Here is a tiny trained network, its code and every weight. The questions are about switching its units off for an input and a class, where a switched-off unit gives its printed mean instead of its output.

import numpy as np


def w(rows, s, z=0):
    codes = np.array(rows[::2]) - 128.0
    scale = np.full(codes.shape[1], s)
    scale[-1] = z or s
    return codes * scale


def f(y):
    return y / 2 * (1 + np.tanh(0.7978845608 * (y + 0.044715 * y**3)))


def log_softmax(a):
    a = a - a.max(-1, keepdims=True)
    return a - np.log(np.exp(a).sum(-1, keepdims=True))


def net(x, mask):
    res = np.array(x, float).reshape(1, 6) / 4 @ E
    y = f(res @ A[0][:, :-1].T + A[0][:, -1])
    res = res + np.where(mask, y, B[0][:, -1]) @ B[0][:, :-1]
    return log_softmax(res[-1] @ U[:, :-1].T + U[:, -1])


A, B = {}, {}
E = w([
[126,142,146,89,158,123,203,104,150,139,145],'x0',
[139,157,108,204,98,39,141,122,109,105,62],'x1',
[144,203,75,99,140,115,126,148,91,140,103],'x2',
[71,177,157,162,171,73,109,165,108,130,173],'x3',
[126,117,176,73,61,119,164,114,4,190,88],'x4',
[82,156,117,141,87,177,63,197,141,160,99],'x5',
],0.014)
A[0] = w([
[132,179,116,155,203,128,152,144,136,117,131,112],'n1',
[106,132,147,139,106,129,175,100,141,108,79,79],'n2',
[159,118,112,73,77,223,43,197,152,162,39,44],'n3',
[40,156,104,251,122,46,66,177,138,96,60,144],'n4',
[176,119,134,104,101,164,107,145,74,188,138,72],'n5',
[196,113,110,113,160,135,197,38,157,90,96,132],'n6',
[115,124,90,94,74,153,126,168,104,185,80,2],'n7',
[53,122,147,43,157,254,98,161,195,151,169,99],'n8',
[152,89,111,62,156,151,118,71,158,105,99,109],'n9',
[150,94,145,155,152,61,168,60,143,95,162,141],'n10',
[242,70,85,102,159,112,211,25,165,57,112,117],'n11',
[54,139,142,111,92,149,111,188,134,138,116,72],'n12',
[127,117,117,205,140,113,147,128,201,15,130,163],'n13',
[67,96,155,132,62,156,236,105,179,79,208,180],'n14',
[84,24,160,138,11,152,138,90,70,133,116,142],'n15',
[124,184,142,90,47,141,163,132,96,200,17,159],'n16',
[114,79,245,155,133,118,185,38,204,146,156,111],'n17',
],0.01,0.0047)
B[0] = w([
[62,147,164,143,153,75,81,129,105,116,72,169],'n1',
[136,85,137,70,123,143,124,179,150,121,211,150],'n2',
[37,165,145,103,142,115,204,132,112,157,115,228],'n3',
[240,192,137,212,22,115,121,172,200,128,94,252],'n4',
[130,138,107,201,102,131,95,158,122,66,96,183],'n5',
[184,158,95,99,140,133,139,135,165,156,191,214],'n6',
[133,174,122,131,131,80,177,113,84,51,131,183],'n7',
[148,142,78,126,226,164,102,214,172,178,255,232],'n8',
[162,114,75,152,121,161,140,104,161,156,130,181],'n9',
[70,161,101,89,180,111,157,135,125,132,129,205],'n10',
[180,192,34,98,81,156,149,206,223,93,217,253],'n11',
[180,138,107,109,137,113,132,114,174,149,106,169],'n12',
[112,118,133,172,160,179,120,131,204,55,141,221],'n13',
[156,92,177,109,187,94,57,143,133,223,151,200],'n14',
[205,45,205,192,146,189,170,75,125,177,64,248],'n15',
[127,200,124,82,122,35,214,116,74,158,59,255],'n16',
[78,78,185,62,177,137,143,99,116,220,233,215],'n17',
],0.0095,0.016)
U = w([
[67,137,153,54,179,72,174,125,57,165,146,164],'0',
[171,70,96,140,74,162,174,90,100,110,85,70],'1',
[178,179,61,127,95,131,119,172,196,106,141,154],'2',
[119,150,174,156,56,78,158,100,65,94,38,143],'3',
[50,74,111,181,120,84,83,66,103,41,131,63],'4',
[172,29,189,166,117,192,101,127,142,156,110,99],'5',
[74,107,107,137,178,171,90,154,160,100,143,131],'6',
[15,17,46,135,4,152,134,12,105,60,143,9],'7',
],0.014)

Each question gives the input, the list of numbers given to net, and the class t.
The units are the neurons (one row each of A and B). Each row of codes is followed by its name. A weight is (code - 128) times the scale printed after its matrix; where a second scale follows, it is the last column's (A, B and U).
mask holds one flag per neuron, in row order. A switched-off neuron (its flag False) gives its mean, the last column of its row in B, instead of its output. The means were averaged over made-up inputs and are rounded, as every weight is.
A unit's drop is (log p(t) with every unit on - log p(t) with that unit switched off) / (log p(t) with every unit on - log p(t) with every unit switched off).
The circuit of an input: a set's keep is (log p(t) with only the set's units on - log p(t) with every unit switched off) / (log p(t) with every unit on - log p(t) with every unit switched off). Starting from the 12 units with the biggest drops (on a tie, the unit counted first), units are removed one at a time, each time the one whose removal leaves the highest keep (on an exact tie, the one counted first), for as long as the keep stays at least 0.8.
circuit, biggest first: the units of the circuit, biggest drop first
most important unit: the unit with the biggest drop
top k neurons: the k neurons with the biggest drops, biggest first
drop of u: that unit's drop, to one decimal
input [2,-8,6,2,-2,-2], class 6: circuit, biggest first : [n4, n16]
input [7,-3,0,8,-4,-5], class 0: top neuron : [n17]
input [-7,-5,8,-6,-6,6], class 6: top 2 neurons : [n3, n11]
input [7,4,-4,-7,1,4], class 0: top 3 neurons : [n4, n16, n17]
input [-6,-8,-3,-8,5,4], class 0: top 3 neurons : [n3, n8, n16]
input [8,-8,4,8,2,3], class 6: circuit, biggest first : [n8, n16, n4]
input [-3,1,-8,-8,0,-5], class 5: top 3 neurons : [n15, n17, n14]
input [-6,-8,-3,-2,4,8], class 0: top 2 neurons : [n3, n8]
input [-7,6,2,-7,6,-5], class 1: top 3 neurons : [n15, n11, n6]
input [-1,-6,3,-6,-5,3], class 6: top 4 neurons : [n4, n11, n3, n16]
input [7,-5,-4,8,0,3], class 0: top 4 neurons : [n13, n17, n11, n4]
input [4,2,-8,-1,2,-6], class 0: top 2 neurons : [n17, n10]
input [3,-1,0,5,-8,-8], class 6: top 2 neurons : [n4, n17]
input [4,2,7,-5,8,-6], class 2: circuit, biggest first : [n11]
input [-3,-6,6,-5,3,-2], class 0: top 2 neurons : [n4, n3]
input [5,6,-7,6,2,-1], class 0: top 3 neurons : [n10, n17, n15]
input [-5,-2,-5,3,-1,-6], class 6: drop of n17 : -0.1
input [8,3,-7,4,-2,-6], class 0: drop of n17 : 2.9
input [-1,4,-1,2,3,7], class 3: drop of n12 : 0.0
input [5,-6,-1,-5,8,8], class 0: most important unit : n8
input [-5,-8,7,2,-6,-2], class 6: drop of n4 : 0.1
